Below is a small trained network, with its code and all its weights. Each question gives an input and a class and asks what happens when units are switched off, that is, made to give their printed mean instead of their output.

import numpy as np


def w(rows, s, z=0):
    codes = np.array(rows[::2]) - 128.0
    scale = np.full(codes.shape[1], s)
    scale[-1] = z or s
    return codes * scale


def f(y):
    return y / 2 * (1 + np.tanh(0.7978845608 * (y + 0.044715 * y**3)))


def log_softmax(a):
    a = a - a.max(-1, keepdims=True)
    return a - np.log(np.exp(a).sum(-1, keepdims=True))


def net(x, mask):
    res = np.array(x, float).reshape(1, 8) / 4 @ E
    y = f(res @ A[0][:, :-1].T + A[0][:, -1])
    res = res + np.where(mask, y, B[0][:, -1]) @ B[0][:, :-1]
    return log_softmax(res[-1] @ U[:, :-1].T + U[:, -1])


A, B = {}, {}
E = w([
[99,66,106,136,140,170,172,91,181,101],'x0',
[102,175,126,173,144,197,49,104,112,77],'x1',
[132,206,210,53,108,183,193,93,255,174],'x2',
[103,114,126,134,157,59,177,62,94,58],'x3',
[105,84,154,121,176,153,109,105,168,132],'x4',
[209,124,144,73,124,155,106,50,108,209],'x5',
[140,63,179,160,95,113,177,79,116,121],'x6',
[110,155,84,108,148,191,127,135,83,136],'x7',
],0.0096)
A[0] = w([
[95,186,55,68,142,164,129,155,189,118,204],'N0',
[128,93,169,138,108,127,169,241,146,182,253],'N1',
[179,135,113,153,134,144,114,122,116,139,55],'N2',
[122,116,106,131,135,35,134,125,93,99,188],'N3',
[93,174,155,151,136,167,123,118,161,98,147],'N4',
[147,188,156,56,128,119,180,95,181,173,170],'N5',
[106,95,82,118,142,60,168,151,88,94,213],'N6',
[129,139,153,99,152,124,73,139,148,130,126],'N7',
[119,252,140,157,114,108,130,149,51,84,210],'N8',
[140,98,112,158,116,148,156,117,115,118,104],'N9',
[90,101,176,121,150,83,182,138,184,99,198],'N10',
],0.019,0.0044)
B[0] = w([
[165,131,141,175,150,172,129,178,125,176,205],'N0',
[162,147,111,139,137,240,117,137,131,138,206],'N1',
[117,105,175,112,119,107,107,122,172,110,143],'N2',
[129,133,150,145,160,145,132,197,146,172,202],'N3',
[141,127,100,159,133,149,126,123,115,38,176],'N4',
[147,125,143,79,118,166,147,181,164,248,252],'N5',
[163,135,145,196,165,108,149,186,133,205,211],'N6',
[124,140,135,145,101,120,82,132,99,125,159],'N7',
[154,132,97,193,147,205,119,162,124,76,209],'N8',
[120,144,172,114,141,91,44,157,139,93,148],'N9',
[120,132,118,95,120,115,181,110,124,47,207],'N10',
],0.017,0.024)
U = w([
[70,99,172,111,119,52,41,101,102,169,66],'0',
[132,145,171,2,96,147,219,141,223,152,149],'1',
[67,105,169,120,171,23,208,117,156,61,36],'2',
[50,175,73,105,107,61,191,85,98,149,3],'3',
[160,159,148,187,166,169,84,202,135,144,220],'4',
[96,127,109,139,124,144,151,96,142,20,69],'5',
],0.0083,0.0031)

Each question gives the input, the list of numbers given to net, and the class t.
The units are the neurons (one row each of A and B). Each row of codes is followed by its name. A weight is (code - 128) times the scale printed after its matrix; where a second scale follows, it is the last column's (A, B and U).
mask holds one flag per neuron, in row order. A switched-off neuron (its flag False) gives its mean, the last column of its row in B, instead of its output. The means were averaged over made-up inputs and are rounded, as every weight is.
A unit's drop is (log p(t) with every unit on - log p(t) with that unit switched off) / (log p(t) with every unit on - log p(t) with every unit switched off).
The circuit of an input: a set's keep is (log p(t) with only the set's units on - log p(t) with every unit switched off) / (log p(t) with every unit on - log p(t) with every unit switched off). Starting from all 11 units, units are removed one at a time, each time the one whose removal leaves the highest keep (on an exact tie, the one counted first), for as long as the keep stays at least 0.8.
units of the circuit, in order: the units of the circuit, biggest drop first
unit that matters most: the unit with the biggest drop
top k neurons: the k neurons with the biggest drops, biggest first
drop of u: that unit's drop, to one decimal
input [-3,5,-1,-6,5,-3,7,6], class 5: unit that matters most => N5
input [7,6,7,-5,-1,-7,8,-4], class 5: units of the circuit, in order => [N4; N10]
input [7,7,0,-4,-1,-2,0,-6], class 5: units of the circuit, in order => [N5; N6; N3]
input [2,7,1,8,-2,-1,1,-2], class 5: units of the circuit, in order => [N5; N0]
input [-2,0,6,-7,0,0,3,-1], class 1: top 4 neurons => [N5; N8; N6; N3]
input [-1,-8,-1,8,8,-1,-4,-5], class 1: top 2 neurons => [N10; N8]
input [0,6,-4,4,8,4,2,0], class 0: top 3 neurons => [N8; N1; N0]
input [7,2,4,7,8,-2,-4,-8], class 5: top 2 neurons => [N4; N10]
input [7,-3,1,-4,1,-2,0,0], class 1: top 2 neurons => [N8; N6]
input [0,5,2,5,1,-8,6,5], class 5: top 2 neurons => [N5; N10]
input [3,-4,3,7,5,-6,5,-4], class 2: top 2 neurons => [N10; N5]
input [6,1,1,1,-1,0,1,-6], class 2: drop of N5 => 0.3
input [1,-1,-6,-5,1,6,-4,-2], class 0: drop of N8 => 0.2
input [-1,5,4,5,2,-2,0,-1], class 5: drop of N1 => 0.0
input [-7,-4,8,1,0,6,-5,1], class 1: units of the circuit, in order => [N5]
input [0,4,-4,-8,-4,7,2,-3], class 0: drop of N8 => 0.2
